Here is a tiny trained network, its code and every weight. The questions are about switching its units off for an input and a class, where a switched-off unit gives its printed mean instead of its output.

import numpy as np


def w(rows, s, z=0):
    codes = np.array(rows[::2]) - 128.0
    scale = np.full(codes.shape[1], s)
    scale[-1] = z or s
    return codes * scale


def f(y):
    return np.maximum(y, 0)


def log_softmax(a):
    a = a - a.max(-1, keepdims=True)
    return a - np.log(np.exp(a).sum(-1, keepdims=True))


def net(x, mask):
    res = np.array(x, float).reshape(1, 3) / 4 @ E
    y = f(res @ A[0][:, :-1].T + A[0][:, -1])
    res = res + np.where(mask, y, B[0][:, -1]) @ B[0][:, :-1]
    return log_softmax(res[-1] @ U[:, :-1].T + U[:, -1])


A, B = {}, {}
E = w([
[136,114,166],'x0',
[121,80,254],'x1',
[205,173,135],'x2',
],0.0091)
A[0] = w([
[147,193,156,146],'N0',
[136,71,175,56],'N1',
[198,151,140,87],'N2',
[205,186,152,89],'N3',
[170,213,165,44],'N4',
[18,110,98,179],'N5',
[157,182,98,253],'N6',
[174,81,156,72],'N7',
[120,146,250,35],'N8',
],0.011,0.0028)
B[0] = w([
[115,127,182,177],'N0',
[177,190,72,193],'N1',
[98,253,242,181],'N2',
[102,211,236,203],'N3',
[100,113,175,178],'N4',
[73,185,120,244],'N5',
[190,49,165,254],'N6',
[168,22,94,166],'N7',
[228,61,78,239],'N8',
],0.0072,0.0052)
U = w([
[48,142,236,252],'0',
[253,60,41,4],'1',
],0.0052,0.0017)

Each question gives the input, the list of numbers given to net, and the class t.
The units are the neurons (one row each of A and B). Each row of codes is followed by its name. A weight is (code - 128) times the scale printed after its matrix; where a second scale follows, it is the last column's (A, B and U).
mask holds one flag per neuron, in row order. A switched-off neuron (its flag False) gives its mean, the last column of its row in B, instead of its output. The means were averaged over made-up inputs and are rounded, as every weight is.
A unit's drop is (log p(t) with every unit on - log p(t) with that unit switched off) / (log p(t) with every unit on - log p(t) with every unit switched off).
The circuit of an input: a set's keep is (log p(t) with only the set's units on - log p(t) with every unit switched off) / (log p(t) with every unit on - log p(t) with every unit switched off). Starting from all 9 units, units are removed one at a time, each time the one whose removal leaves the highest keep (on an exact tie, the one counted first), for as long as the keep stays at least 0.8.
units of the circuit, in order: the units of the circuit, biggest drop first
top k neurons: the k neurons with the biggest drops, biggest first
drop of u: that unit's drop, to one decimal
input [7,-7,8], class 0: units of the circuit, in order => (N3; N2)
input [5,7,6], class 1: units of the circuit, in order => (N8)
input [-7,-8,8], class 0: units of the circuit, in order => (N3; N2)
input [-5,-4,5], class 0: units of the circuit, in order => (N8; N3)
input [0,8,-5], class 1: units of the circuit, in order => (N8; N1)
input [-1,-5,8], class 0: units of the circuit, in order => (N3; N2)
input [-8,-4,6], class 0: top 3 neurons => (N3; N8; N2)
input [2,6,5], class 1: top 2 neurons => (N8; N7)
input [-6,6,1], class 1: drop of N5 => 0.1
input [5,8,-3], class 1: drop of N8 => 0.3
input [7,6,0], class 1: drop of N8 => 0.2
